Here is a tiny trained network, its code and every weight. The questions are about switching its units off for an input and a class, where a switched-off unit gives its printed mean instead of its output.

import numpy as np


def w(rows, s, z=0):
    codes = np.array(rows[::2]) - 128.0
    scale = np.full(codes.shape[1], s)
    scale[-1] = z or s
    return codes * scale


def f(y):
    return np.maximum(y, 0)


def log_softmax(a):
    a = a - a.max(-1, keepdims=True)
    return a - np.log(np.exp(a).sum(-1, keepdims=True))


def net(x, mask):
    res = np.array(x, float).reshape(1, 5) / 4 @ E
    y = f(res @ A[0][:, :-1].T + A[0][:, -1])
    res = res + np.where(mask, y, B[0][:, -1]) @ B[0][:, :-1]
    return log_softmax(res[-1] @ U[:, :-1].T + U[:, -1])


A, B = {}, {}
E = w([
[226,151,38,60,62,89,194,221],'x0',
[141,123,146,135,141,114,138,126],'x1',
[111,101,162,122,110,167,142,112],'x2',
[2,43,44,118,206,73,106,195],'x3',
[169,113,39,206,64,189,29,224],'x4',
],0.0057)
A[0] = w([
[216,200,134,195,89,170,146,65,22],'neuron 1',
[151,101,119,118,99,183,50,144,106],'neuron 2',
[188,94,83,254,89,196,41,185,22],'neuron 3',
[125,125,154,174,73,137,77,195,83],'neuron 4',
[170,129,114,139,123,114,204,158,148],'neuron 5',
[158,240,156,145,56,198,139,89,5],'neuron 6',
],0.0062,0.0023)
B[0] = w([
[120,1,103,167,104,103,100,96,213],'neuron 1',
[136,146,154,90,151,181,144,107,186],'neuron 2',
[230,131,117,112,198,190,191,117,253],'neuron 3',
[197,141,152,124,150,75,162,152,185],'neuron 4',
[111,151,189,112,119,158,117,156,189],'neuron 5',
[97,52,111,132,108,96,113,156,210],'neuron 6',
],0.0099,0.0044)
U = w([
[200,191,183,71,205,148,218,79,100],'0',
[153,232,209,78,91,140,15,138,227],'1',
[108,175,156,197,64,117,126,175,177],'2',
[81,1,53,226,36,32,134,145,4],'3',
],0.0044,0.0033)

Each question gives the input, the list of numbers given to net, and the class t.
The units are the neurons (one row each of A and B). Each row of codes is followed by its name. A weight is (code - 128) times the scale printed after its matrix; where a second scale follows, it is the last column's (A, B and U).
mask holds one flag per neuron, in row order. A switched-off neuron (its flag False) gives its mean, the last column of its row in B, instead of its output. The means were averaged over made-up inputs and are rounded, as every weight is.
A unit's drop is (log p(t) with every unit on - log p(t) with that unit switched off) / (log p(t) with every unit on - log p(t) with every unit switched off).
The circuit of an input: a set's keep is (log p(t) with only the set's units on - log p(t) with every unit switched off) / (log p(t) with every unit on - log p(t) with every unit switched off). Starting from all 6 units, units are removed one at a time, each time the one whose removal leaves the highest keep (on an exact tie, the one counted first), for as long as the keep stays at least 0.8.
circuit, biggest first: the units of the circuit, biggest drop first
top k neurons: the k neurons with the biggest drops, biggest first
drop of u: that unit's drop, to one decimal
input [-4,-6,0,4,7], class 0: circuit, biggest first	[neuron 3; neuron 2]
input [-1,-6,6,-7,6], class 3: circuit, biggest first	[neuron 1]
input [5,1,0,-7,-1], class 3: circuit, biggest first	[neuron 1; neuron 6]
input [2,-3,2,-5,-4], class 3: circuit, biggest first	[neuron 1; neuron 6; neuron 3]
input [-8,3,1,-6,4], class 3: top 3 neurons	[neuron 1; neuron 6; neuron 5]
input [6,3,6,-7,1], class 3: circuit, biggest first	[neuron 1; neuron 6]
input [-4,-3,6,-7,3], class 3: circuit, biggest first	[neuron 1; neuron 6]
input [-6,-3,-2,-6,-5], class 3: top 2 neurons	[neuron 1; neuron 6]
input [-6,2,-1,-5,7], class 0: drop of neuron 6	-0.1
input [8,5,0,-8,6], class 3: drop of neuron 6	0.9
input [-1,-5,-2,-8,-1], class 3: drop of neuron 6	0.2
